Here is a tiny trained network, its code and every weight. The questions are about switching its units off for an input and a target symbol, where a switched-off unit gives its printed mean instead of its output.

import numpy as np


def w(rows, s, z=0):
    codes = np.array(rows[::2]) - 128.0
    scale = np.full(codes.shape[1], s)
    scale[-1] = z or s
    return codes * scale


def norm(h):
    return h / np.sqrt((h * h).mean(-1, keepdims=True) + 1e-5)


def f(y):
    return np.maximum(y, 0)


def softmax(a):
    e = np.exp(a - a.max(-1, keepdims=True))
    return e / e.sum(-1, keepdims=True)


def log_softmax(a):
    a = a - a.max(-1, keepdims=True)
    return a - np.log(np.exp(a).sum(-1, keepdims=True))


def net(x, mask):
    ids = ['ΓΘΞΣΦδεζμ'.index(c) for c in x.split()]
    T = len(ids)
    res = E[ids] + P[:T]
    u = 0
    for l in range(2):
        r = norm(res)
        for j in range(3):
            rows = slice(2 * j, 2 * j + 2)
            q, k, v = (r @ M[l][rows].T for M in (Q, K, V))
            z = softmax(np.where(np.tri(T) > 0, q @ k.T / 2**0.5, -1e9)) @ v
            o = O[l][rows]
            res = res + np.where(mask[u + j], z, o[:, -1]) @ o[:, :-1]
        u += 3
        y = f(norm(res) @ A[l][:, :-1].T + A[l][:, -1])
        res = res + np.where(mask[u : u + 16], y, B[l][:, -1]) @ B[l][:, :-1]
        u += 16
    return log_softmax(norm(res)[-1] @ U[:, :-1].T + U[:, -1])


Q, K, V, O, A, B = {}, {}, {}, {}, {}, {}
E = w([
[150,103,148,133,76,182,146,177,174],'Γ',
[164,123,66,118,183,194,88,123,126],'Θ',
[186,158,177,112,163,170,149,178,100],'Ξ',
[207,101,177,91,142,179,254,128,80],'Σ',
[157,56,141,165,153,228,126,147,145],'Φ',
[196,121,83,112,108,179,166,133,135],'δ',
[164,177,121,51,73,118,149,158,135],'ε',
[164,56,161,112,86,138,196,102,164],'ζ',
[201,213,78,85,161,125,115,119,91],'μ',
],0.0055)
P = w([
[60,137,112,143,171,59,147,155,153],'0',
[191,116,170,159,182,147,144,158,179],'1',
[149,75,104,163,63,97,35,140,116],'2',
[178,147,174,111,149,139,87,90,206],'3',
[109,91,102,129,30,125,59,118,70],'4',
[87,171,142,111,150,151,115,74,210],'5',
[54,137,136,109,125,156,93,74,62],'6',
[49,161,81,158,68,153,137,150,110],'7',
[19,209,142,157,155,141,178,68,172],'8',
[1,165,73,164,100,140,153,131,73],'9',
[12,174,101,168,97,133,223,116,146],'10',
],0.005)
Q[0] = w([
[144,189,124,136,138,167,167,131,206],'0.h0',
[155,110,98,107,97,193,123,152,91],'0.h0',
[156,177,151,141,177,129,162,130,254],'0.h1',
[56,188,95,100,128,216,202,115,138],'0.h1',
[144,89,141,98,109,137,74,122,126],'0.h2',
[120,96,138,134,162,49,102,121,126],'0.h2',
],0.0092)
K[0] = w([
[34,112,106,169,61,146,141,147,26],'0.h0',
[80,148,174,89,143,149,118,38,126],'0.h0',
[110,81,64,194,36,73,140,229,3],'0.h1',
[2,175,112,168,107,149,170,83,60],'0.h1',
[184,132,165,91,112,181,94,87,150],'0.h2',
[222,131,142,132,113,143,115,181,150],'0.h2',
],0.0077)
V[0] = w([
[173,127,82,229,143,162,86,165,152],'0.h0',
[123,109,158,122,135,207,164,252,48],'0.h0',
[143,156,40,115,27,180,176,94,139],'0.h1',
[182,179,99,153,203,130,132,80,95],'0.h1',
[139,44,83,130,102,130,118,70,163],'0.h2',
[165,200,85,124,59,78,165,146,152],'0.h2',
],0.0047)
O[0] = w([
[133,163,65,117,108,179,159,190,138,132],'0.h0',
[113,70,80,86,103,142,104,83,111,190],'0.h0',
[159,62,117,85,148,116,81,214,64,255],'0.h1',
[150,93,175,37,160,127,149,156,253,146],'0.h1',
[206,119,104,169,147,64,159,129,139,137],'0.h2',
[159,113,223,138,158,161,66,161,102,181],'0.h2',
],0.0051,0.0047)
A[0] = w([
[86,169,145,30,94,38,161,152,110,179],'0.n0',
[159,118,76,126,87,30,189,254,98,124],'0.n1',
[145,205,198,211,157,12,185,145,239,130],'0.n2',
[159,197,157,214,135,167,135,253,120,105],'0.n3',
[181,192,64,137,194,104,68,141,70,43],'0.n4',
[71,65,112,95,51,78,75,187,136,138],'0.n5',
[218,230,183,103,87,164,128,99,152,125],'0.n6',
[128,169,98,168,49,128,172,1,208,4],'0.n7',
[196,163,128,198,192,125,203,173,110,87],'0.n8',
[100,17,225,182,92,89,202,141,158,172],'0.n9',
[137,142,116,181,45,177,112,96,221,139],'0.n10',
[152,146,134,190,156,101,86,71,8,226],'0.n11',
[87,146,186,82,183,228,134,157,150,99],'0.n12',
[103,235,122,129,238,194,197,132,124,188],'0.n13',
[157,74,170,125,210,189,56,33,182,224],'0.n14',
[134,84,30,219,194,188,31,172,173,211],'0.n15',
],0.0028,0.0012)
B[0] = w([
[125,189,52,189,158,172,98,169,94,175],'0.n0',
[106,125,110,139,203,159,93,110,182,227],'0.n1',
[145,196,43,88,187,129,74,175,96,139],'0.n2',
[115,82,99,119,145,99,129,94,157,181],'0.n3',
[164,52,142,136,90,153,132,122,156,178],'0.n4',
[185,170,114,151,164,183,29,91,147,216],'0.n5',
[102,93,65,139,94,131,165,69,80,178],'0.n6',
[152,98,72,155,194,212,35,133,111,138],'0.n7',
[88,117,67,177,135,104,172,166,121,163],'0.n8',
[156,210,46,72,130,164,72,174,108,191],'0.n9',
[62,142,160,112,195,153,127,20,110,158],'0.n10',
[155,109,124,190,42,136,197,217,128,192],'0.n11',
[141,147,103,135,77,156,141,161,182,211],'0.n12',
[133,128,68,122,72,132,105,128,84,177],'0.n13',
[121,120,133,103,2,94,137,169,65,220],'0.n14',
[139,108,219,91,65,87,169,105,158,254],'0.n15',
],0.0034,0.0026)
Q[1] = w([
[116,83,84,95,122,222,98,254,89],'1.h0',
[175,97,82,99,35,179,196,158,98],'1.h0',
[134,88,41,101,109,255,76,221,105],'1.h1',
[153,182,185,168,80,122,50,53,168],'1.h1',
[196,154,234,125,174,66,109,96,158],'1.h2',
[117,154,141,199,178,71,107,71,175],'1.h2',
],0.0044)
K[1] = w([
[2,135,142,146,163,68,148,154,149],'1.h0',
[54,104,147,125,138,126,116,176,131],'1.h0',
[35,124,116,49,159,84,165,139,74],'1.h1',
[207,136,148,109,86,185,136,123,94],'1.h1',
[149,69,123,89,36,141,96,82,117],'1.h2',
[153,128,176,125,73,148,177,89,150],'1.h2',
],0.0068)
V[1] = w([
[109,100,218,188,138,127,132,191,65],'1.h0',
[169,170,87,67,177,156,157,195,62],'1.h0',
[73,156,193,124,143,147,189,180,152],'1.h1',
[110,140,121,107,109,107,3,134,201],'1.h1',
[123,217,64,99,124,99,84,134,49],'1.h2',
[53,143,159,110,121,161,120,152,155],'1.h2',
],0.0053)
O[1] = w([
[241,185,98,68,192,147,84,47,140,122],'1.h0',
[91,114,222,125,173,35,84,107,138,254],'1.h0',
[165,110,103,112,73,112,57,65,27,112],'1.h1',
[131,100,149,253,194,212,134,134,123,101],'1.h1',
[254,143,227,169,57,139,162,87,231,125],'1.h2',
[128,92,127,183,81,150,127,76,55,100],'1.h2',
],0.0045,0.0053)
A[1] = w([
[74,127,139,160,95,85,92,170,129,4],'1.n0',
[125,104,60,135,57,204,100,112,68,25],'1.n1',
[227,167,89,116,162,117,91,103,123,129],'1.n2',
[94,156,71,144,160,184,135,154,107,98],'1.n3',
[96,56,178,153,93,86,110,141,109,124],'1.n4',
[121,175,99,128,124,76,143,179,140,80],'1.n5',
[111,144,182,160,19,78,172,87,145,145],'1.n6',
[78,132,121,114,98,87,171,166,124,128],'1.n7',
[41,168,121,114,132,156,148,3,131,162],'1.n8',
[177,168,141,118,182,143,99,17,103,80],'1.n9',
[128,116,179,247,89,103,147,105,97,118],'1.n10',
[140,84,118,168,181,147,123,158,79,105],'1.n11',
[154,175,160,90,167,184,209,161,74,176],'1.n12',
[169,165,161,191,94,184,181,115,171,128],'1.n13',
[87,150,112,127,69,85,174,91,180,129],'1.n14',
[88,199,133,118,94,159,37,137,124,64],'1.n15',
],0.005,0.0017)
B[1] = w([
[142,95,105,168,168,102,205,96,114,157],'1.n0',
[145,196,154,102,108,92,134,159,94,195],'1.n1',
[64,120,124,142,153,122,161,107,93,215],'1.n2',
[144,138,87,93,116,150,96,162,132,160],'1.n3',
[150,165,145,145,167,46,112,119,116,253],'1.n4',
[71,63,116,117,165,132,160,123,147,158],'1.n5',
[89,151,152,176,85,135,151,80,128,199],'1.n6',
[110,106,100,136,156,140,119,101,151,199],'1.n7',
[235,91,127,145,220,162,33,123,91,157],'1.n8',
[2,67,125,149,166,139,175,129,146,166],'1.n9',
[138,119,68,72,147,138,131,125,175,163],'1.n10',
[134,147,95,179,138,119,123,138,120,213],'1.n11',
[136,127,98,175,127,113,90,120,192,224],'1.n12',
[102,212,122,192,87,135,99,123,146,171],'1.n13',
[96,187,127,101,170,172,154,50,114,169],'1.n14',
[176,63,132,118,130,125,210,104,118,180],'1.n15',
],0.0049,0.0028)
U = w([
[157,212,20,94,111,179,131,102,135,113],'Γ',
[88,130,76,220,148,47,202,113,132,89],'Θ',
[114,173,91,158,39,158,116,156,28,63],'Ξ',
[88,110,147,28,81,49,127,38,90,164],'Σ',
[51,117,57,127,113,160,184,139,196,52],'Φ',
[163,69,93,80,190,112,69,216,96,252],'δ',
[134,124,132,125,170,218,93,18,98,91],'ε',
[132,188,199,86,131,133,147,159,254,91],'ζ',
[174,129,225,230,112,95,84,105,87,99],'μ',
],0.0069,0.0021)

Each question gives the input, a string of symbols that net reads in full, and the target symbol t.
The units are the heads (2 rows each of Q, K, V and O) and the neurons (one row each of A and B). Each row of codes is followed by its name. A weight is (code - 128) times the scale printed after its matrix; where a second scale follows, it is the last column's (O, A, B and U).
mask holds one flag per unit, layer by layer, with each layer's heads first. A switched-off unit (its flag False) gives its mean, the last column of its rows in O or B, instead of its output. The means were averaged over made-up inputs and are rounded, as every weight is.
A unit's drop is (log p(t) with every unit on - log p(t) with that unit switched off) / (log p(t) with every unit on - log p(t) with every unit switched off).
The circuit of an input: a set's keep is (log p(t) with only the set's units on - log p(t) with every unit switched off) / (log p(t) with every unit on - log p(t) with every unit switched off). Starting from the 12 units with the biggest drops (on a tie, the unit counted first), units are removed one at a time, each time the one whose removal leaves the highest keep (on an exact tie, the one counted first), for as long as the keep stays at least 0.8.
circuit, biggest first: the units of the circuit, biggest drop first
unit that matters most: the unit with the biggest drop
top k neurons: the k neurons with the biggest drops, biggest first
heads that matter: for each layer, one digit per head in row order, 1 if its drop is at least 0.15 and else 0, layers parted by /
input ε ζ Σ Ξ Θ δ Ξ Σ Γ δ δ, target δ: circuit, biggest first : (0.h1)
input Ξ δ δ Ξ Σ δ, target Ξ: heads that matter : 011 / 100
input δ ε μ, target μ: circuit, biggest first : (0.h1; 1.h1; 0.h2)
input Θ μ δ δ δ δ Σ δ, target Θ: heads that matter : 001 / 100
input Σ Σ Σ, target Σ: circuit, biggest first : (0.h1; 1.h1)
input ζ ε ζ μ Φ ε Σ ζ δ Σ, target ζ: circuit, biggest first : (1.h2; 0.h1; 1.n12)
input Σ δ δ δ Σ δ Σ δ δ μ Σ, target ζ: circuit, biggest first : (1.h2; 0.h1)
input Ξ μ Σ, target Ξ: heads that matter : 111 / 111
input δ Σ Ξ ζ δ Σ δ Σ Γ ε Φ, target δ: circuit, biggest first : (0.h1; 1.h0)
input Σ Φ δ Θ δ ε ζ Σ, target Θ: circuit, biggest first : (0.h2; 1.n12)
input δ δ μ Σ ζ Σ δ Γ, target δ: heads that matter : 010 / 000
input ε δ ζ ζ δ Σ Φ μ ε Θ, target ε: heads that matter : 111 / 111
input Ξ δ Θ, target Ξ: circuit, biggest first : (0.h1; 1.h0; 0.h0; 1.n1)
input δ δ δ Γ, target δ: unit that matters most : 1.h2
input ε μ Γ ε Σ ε Φ ζ δ Ξ, target ε: circuit, biggest first : (1.h0; 0.h2; 1.h2; 0.h0)
input ε μ ζ Φ Σ Θ μ ε δ, target μ: circuit, biggest first : (1.h2; 0.h1)
input ε Σ δ Σ Ξ δ μ δ δ Γ Θ, target Ξ: heads that matter : 111 / 001
input ε Σ Θ ε δ, target ε: heads that matter : 111 / 100
input ε ε Σ Σ δ ε ζ δ μ δ, target ζ: heads that matter : 010 / 001
input δ δ ε ζ Γ μ μ Ξ, target ζ: circuit, biggest first : (0.h1)
input Γ μ Σ δ, target Γ: circuit, biggest first : (0.h1; 1.h0)
input Σ Ξ ζ Θ δ δ Σ Γ, target Σ: heads that matter : 000 / 010
input δ ζ Φ μ δ Σ, target δ: heads that matter : 010 / 000
input Σ ζ δ ε μ Ξ Σ μ δ Γ μ, target Σ: top 2 neurons : (0.n5; 0.n9)
input μ Σ Ξ ε δ δ μ, target μ: heads that matter : 000 / 001
input ε δ δ δ, target ε: top 2 neurons : (1.n2; 1.n9)
input ζ μ δ μ μ, target ζ: heads that matter : 010 / 000
input δ Θ δ δ Ξ ε, target δ: top neuron : (1.n8)
input δ μ ζ ζ Ξ, target Θ: heads that matter : 110 / 000
